How the nodes are linked:
s698 ρ s320
s698 τ s180
s698 ψ s564
s698 λ s436
s373 ρ s406
s373 τ s454
s373 ψ s24
s373 φ s274
s373 σ s421
s624 ρ s305
s624 τ s443
s624 φ s671
s624 σ s517
s564 ρ s312
s564 τ s98
s564 ψ s977
s564 λ s588
s564 σ s698
s849 ρ s186
s849 τ s294
s849 λ s908
s849 φ s641
s849 σ s371
s137 ρ s918
s137 τ s421
s137 ψ s454
s137 φ s469
s443 ρ s24
s443 τ s624
s443 φ s618
s443 σ s406
s517 ρ s454
s517 τ s406
s517 ψ s624
s517 φ s363
s517 σ s918
s304 ρ s871
s304 τ s290
s304 ψ s371
s304 λ s469
s304 φ s548
s371 ρ s84
s371 τ s181
s371 ψ s849
s371 λ s56
s371 φ s21
s371 σ s304
s181 ρ s588
s181 τ s371
s181 ψ s294
s181 λ s274
s181 φ s312
s181 σ s290
s253 ρ s412
s253 τ s469
s253 ψ s274
s253 λ s421
s253 φ s290
s290 ρ s436
s290 τ s304
s290 ψ s181
s290 λ s253
s290 φ s320
s868 ρ s421
s868 τ s918
s868 ψ s406
s868 φ s412
s618 ρ s872
s618 τ s671
s618 λ s443
s618 φ s182
s618 σ s800
s98 ρ s21
s98 τ s564
s98 ψ s778
s98 λ s84
s98 σ s180
s871 ρ s304
s871 τ s436
s871 ψ s84
s871 λ s377
s871 φ s180
s186 ρ s849
s186 τ s182
s186 λ s671
s186 φ s778
s186 σ s84
s180 ρ s548
s180 τ s698
s180 ψ s98
s180 λ s871
s800 ρ s274
s800 τ s363
s800 ψ s618
s800 λ s406
s800 φ s588
s800 σ s412
s294 ρ s182
s294 τ s849
s294 λ s872
s294 φ s497
s294 σ s181
s24 ρ s443
s24 τ s305
s24 φ s872
s24 σ s373
s363 ρ s56
s363 τ s800
s363 ψ s671
s363 λ s517
s363 φ s84
s363 σ s377
s497 ρ s977
s497 τ s641
s497 λ s294
s497 σ s312
s641 ρ s778
s641 τ s497
s641 λ s849
s641 σ s21
s454 ρ s517
s454 τ s373
s454 ψ s305
s454 φ s56
s454 σ s137
s312 ρ s564
s312 τ s21
s312 ψ s497
s312 λ s181
s312 σ s320
s548 ρ s180
s548 τ s320
s548 ψ s21
s548 λ s304
s182 ρ s294
s182 τ s186
s182 λ s618
s182 φ s977
s182 σ s588
s320 ρ s698
s320 τ s548
s320 ψ s312
s320 λ s290
s84 ρ s371
s84 τ s588
s84 ψ s186
s84 λ s363
s84 φ s98
s84 σ s871
s872 ρ s618
s872 τ s908
s872 λ s24
s872 φ s294
s872 σ s274
s778 ρ s641
s778 τ s977
s778 λ s186
s778 σ s98
s908 ρ s671
s908 τ s872
s908 λ s305
s908 φ s849
s908 σ s56
s469 ρ s377
s469 τ s253
s469 ψ s56
s469 λ s137
s469 φ s304
s671 ρ s908
s671 τ s618
s671 λ s624
s671 φ s186
s671 σ s363
s588 ρ s181
s588 τ s84
s588 ψ s182
s588 λ s800
s588 φ s564
s588 σ s436
s406 ρ s373
s406 τ s517
s406 ψ s443
s406 φ s800
s406 σ s868
s21 ρ s98
s21 τ s312
s21 ψ s641
s21 λ s371
s21 σ s548
s412 ρ s253
s412 τ s377
s412 ψ s800
s412 λ s868
s412 φ s436
s918 ρ s137
s918 τ s868
s918 ψ s517
s918 φ s377
s274 ρ s800
s274 τ s56
s274 ψ s872
s274 λ s373
s274 φ s181
s274 σ s253
s377 ρ s469
s377 τ s412
s377 ψ s363
s377 λ s918
s377 φ s871
s436 ρ s290
s436 τ s871
s436 ψ s588
s436 λ s412
s436 φ s698
s56 ρ s363
s56 τ s274
s56 ψ s908
s56 λ s454
s56 φ s371
s56 σ s469
s977 ρ s497
s977 τ s778
s977 λ s182
s977 σ s564
s421 ρ s868
s421 τ s137
s421 ψ s373
s421 φ s253
s305 ρ s624
s305 τ s24
s305 φ s908
s305 σ s454

In the rows, 66 stands for zero.

The rows follow the links: the fewer symbols apart two nodes are, the more alike their rows tend to be.

Each row is also shifted at random along 9 hidden directions that mean nothing.

Known rows, each with its node:
[82,62,75,70,76,67,65,89,53,54,71,73,49,48,86,72,60,59,54,86,72,51,83,47,48,63,77,57,69,69,47,68,52,69,61,63,49,69,58,68,59,69,58,60,58,60,85,78,77,55,75]: s641
[59,65,58,59,56,53,83,93,66,68,35,56,35,79,66,89,67,110,36,42,67,55,62,68,66,59,46,93,44,69,57,79,69,48,68,72,87,64,27,56,74,68,92,52,66,55,57,60,37,60,68]: s871
[55,70,50,72,89,68,54,76,56,57,84,77,76,41,72,72,62,81,64,67,76,54,59,84,66,59,68,52,79,48,83,71,52,70,57,85,72,64,63,61,53,65,69,51,88,45,71,52,63,59,81]: s564
[80,67,84,59,57,46,71,79,49,54,48,66,58,55,87,73,68,59,51,80,69,62,90,66,54,67,73,56,65,65,33,70,76,52,68,59,70,71,53,61,79,55,57,52,38,68,80,71,57,43,67]: s304
[75,58,59,67,70,82,61,69,68,66,60,68,66,65,74,78,65,72,77,70,67,60,58,60,56,51,67,84,66,79,67,62,53,63,66,77,67,53,51,62,59,80,60,62,64,48,60,72,55,59,63]: s98
[49,74,60,61,58,68,75,69,63,65,92,25,59,58,49,53,53,101,33,60,63,54,50,46,61,55,92,45,46,29,81,108,72,95,59,68,92,75,73,78,48,64,72,65,69,52,90,65,74,77,78]: s253
[44,71,51,62,73,50,76,72,61,65,42,69,56,80,50,91,58,81,67,56,79,69,82,87,76,71,63,80,55,77,67,53,61,68,66,61,84,77,57,47,76,77,88,65,74,65,45,58,45,60,55]: s363
[49,72,75,63,64,61,61,73,61,56,53,80,62,68,72,79,77,63,61,68,77,72,91,70,55,71,57,71,75,83,48,54,60,49,55,65,64,78,58,44,89,65,85,69,59,80,58,60,63,54,56]: s517
[48,72,49,81,95,87,70,68,50,59,70,60,54,51,52,88,49,63,67,76,74,65,83,61,41,21,90,70,57,71,57,64,51,83,48,59,87,61,70,85,54,85,51,77,85,56,67,85,62,61,65]: s186
[45,79,62,71,75,69,31,65,65,16,74,89,78,70,74,66,83,75,65,69,75,44,75,44,66,89,77,75,105,72,72,73,52,80,44,66,65,64,80,65,67,86,90,62,57,62,71,72,51,65,65]: s377
[72,62,59,67,63,46,95,70,68,81,53,61,44,76,56,71,48,59,70,54,79,68,69,71,86,88,60,68,63,72,62,67,67,63,75,43,61,72,68,67,62,64,77,79,68,68,70,67,70,70,63]: s908
[84,61,61,57,52,72,83,65,63,78,66,46,64,67,71,62,51,74,70,58,61,64,41,59,70,63,67,73,58,62,70,87,71,60,76,64,72,50,58,82,47,70,51,64,53,44,77,78,54,65,68]: s548
[51,78,58,61,64,71,70,88,77,50,58,74,72,98,51,56,71,60,73,69,76,58,72,64,87,111,62,75,80,69,77,66,64,73,74,48,71,79,83,64,61,72,93,73,52,71,56,65,50,77,68]: s137
[56,75,77,69,67,47,62,69,59,64,62,71,64,63,71,64,66,63,52,64,67,58,89,75,72,75,68,44,67,56,73,62,71,60,70,54,54,85,73,61,83,57,80,60,72,85,72,53,79,72,66]: s24
[72,63,70,73,68,80,54,68,76,61,70,74,82,60,65,57,93,65,62,72,54,76,58,69,48,49,54,75,74,67,54,66,73,58,62,86,71,57,61,68,67,53,57,64,66,67,57,67,63,64,74]: s436
[87,62,74,71,60,80,78,71,87,84,72,73,56,52,82,53,69,53,67,63,56,61,47,53,60,59,37,74,69,63,57,82,64,42,70,68,42,65,66,79,56,50,61,76,81,65,74,67,92,75,86]: s294
[45,71,51,85,88,84,55,53,81,60,86,78,80,79,30,54,75,53,82,71,63,79,67,62,76,72,68,73,76,71,79,57,63,100,55,66,69,73,100,74,54,73,69,89,86,80,50,70,76,83,62]: s443
[77,68,73,63,46,80,54,54,89,57,69,82,60,80,88,53,75,62,72,64,54,47,57,18,72,96,52,88,90,90,70,81,55,49,62,50,32,66,82,76,71,77,79,87,55,80,81,75,86,85,61]: s305
[68,62,53,71,73,56,65,56,71,51,61,72,64,65,64,73,68,82,70,54,72,62,48,65,83,76,62,83,81,70,69,77,57,83,66,74,77,53,62,71,53,74,73,62,67,44,67,68,45,61,67]: s180

From each start, follow one symbol. Which node do you reach?
Answers are names.
new walk
[61,70,60,54,69,74,61,69,57,72,87,52,82,57,67,52,48,77,69,65,67,43,55,77,77,64,82,37,63,35,103,77,61,75,74,70,66,69,76,73,47,71,63,50,73,48,79,57,71,75,82]
ρ -> s588
new walk
[80,65,69,72,76,63,75,70,55,69,73,70,62,60,66,64,53,42,82,78,85,74,72,65,71,77,79,51,71,73,63,56,58,78,69,50,49,61,76,76,54,71,48,70,59,62,78,80,76,59,65]
ρ -> s186
new walk
[73,67,83,66,58,70,51,81,58,62,95,58,52,51,78,54,71,72,39,76,62,49,78,35,45,59,81,38,63,56,67,83,63,71,55,65,41,81,73,67,66,64,66,63,73,77,94,66,102,72,75]
ρ -> s618
new walk
[42,85,59,61,66,76,61,69,66,51,51,81,74,64,80,69,52,57,79,59,67,49,77,71,68,79,58,68,89,67,74,74,54,37,64,46,68,77,80,73,75,65,86,78,64,65,65,61,59,72,72]
σ -> s137
new walk
[79,61,66,59,55,63,93,74,90,81,52,55,68,76,54,53,72,61,62,61,56,74,49,72,77,71,44,79,53,53,55,77,84,63,85,70,75,69,57,64,54,48,62,69,59,61,56,63,64,77,81]
φ -> s320
new walk
[60,57,60,67,71,59,69,66,65,84,77,61,68,59,56,73,67,83,65,56,68,76,52,88,70,59,56,61,56,56,80,61,69,70,64,89,76,64,51,54,65,59,67,54,86,57,63,50,64,64,70]
φ -> s564
new walk
[82,54,78,59,60,42,79,86,53,73,89,50,46,37,80,66,68,82,33,77,74,66,69,59,50,65,72,36,47,47,45,88,62,76,66,83,56,80,44,43,60,48,63,47,65,56,94,58,90,53,79]
σ -> s320
new walk
[67,74,66,57,54,80,70,67,74,50,56,55,67,84,60,61,65,61,68,79,61,56,74,38,68,74,83,79,59,71,52,76,70,80,72,56,79,74,73,70,58,78,63,75,39,68,65,83,61,72,64]
ρ -> s377
new walk
[58,62,58,66,70,59,71,56,57,65,66,63,56,54,66,88,62,80,64,61,76,74,64,63,60,59,66,75,66,78,53,69,51,71,58,73,72,65,52,51,67,73,68,66,67,56,68,64,60,52,57]
ρ -> s371
new walk
[54,65,61,83,90,90,50,70,67,74,83,79,87,74,42,58,75,46,85,76,65,79,73,81,66,61,70,63,76,72,84,37,69,83,62,68,61,61,89,79,59,77,58,75,84,78,48,67,70,78,65]
λ -> s443
new walk
[61,66,71,75,78,65,73,93,47,74,70,69,47,75,51,79,66,62,61,71,89,85,84,80,54,58,70,57,60,86,59,46,63,68,56,57,61,65,57,58,71,76,69,70,71,77,67,69,61,58,57]
ρ -> s908
new walk
[47,80,57,63,70,98,66,73,72,70,84,57,90,78,45,44,57,48,89,67,68,62,64,72,67,74,75,59,71,54,100,61,66,70,69,60,70,75,91,75,53,67,70,80,71,70,58,64,68,86,75]
φ -> s274
new walk
[58,67,75,63,66,50,59,77,66,65,66,85,73,81,56,63,92,64,62,70,78,83,87,87,74,96,54,57,71,74,67,36,72,68,65,73,55,84,63,35,86,59,88,57,68,94,50,47,70,62,56]
ρ -> s373
new walk
[74,69,74,56,48,79,52,44,83,62,69,73,83,55,93,49,68,60,72,65,40,48,53,46,70,76,51,68,77,62,71,81,62,40,64,65,47,75,75,68,69,55,68,73,65,72,72,61,86,81,72]
σ -> s253
new walk
[54,77,73,68,63,62,66,68,92,42,62,82,69,71,55,49,89,50,58,77,58,69,84,51,70,94,54,75,78,62,43,69,73,70,72,64,62,91,78,55,70,51,87,79,57,85,55,63,75,73,73]
φ -> s253
new walk
[84,60,55,55,51,98,85,48,88,86,44,51,70,77,68,63,46,49,94,71,43,61,44,49,67,46,58,107,49,76,61,64,65,56,83,66,71,53,60,81,44,78,42,85,53,50,48,84,61,75,62]
λ -> s371
new walk
[50,73,63,71,59,57,78,62,66,66,65,64,56,70,57,74,70,76,60,54,79,86,58,68,65,76,60,69,75,77,56,79,66,61,54,63,87,69,66,64,79,59,74,84,66,69,70,66,54,59,59]
φ -> s377
new walk
[39,69,49,67,81,70,51,85,77,58,70,76,82,96,26,62,74,86,70,60,70,53,81,79,89,93,73,79,58,55,98,44,61,103,72,77,74,81,71,45,56,85,104,51,84,75,36,49,52,84,65]
ψ -> s618
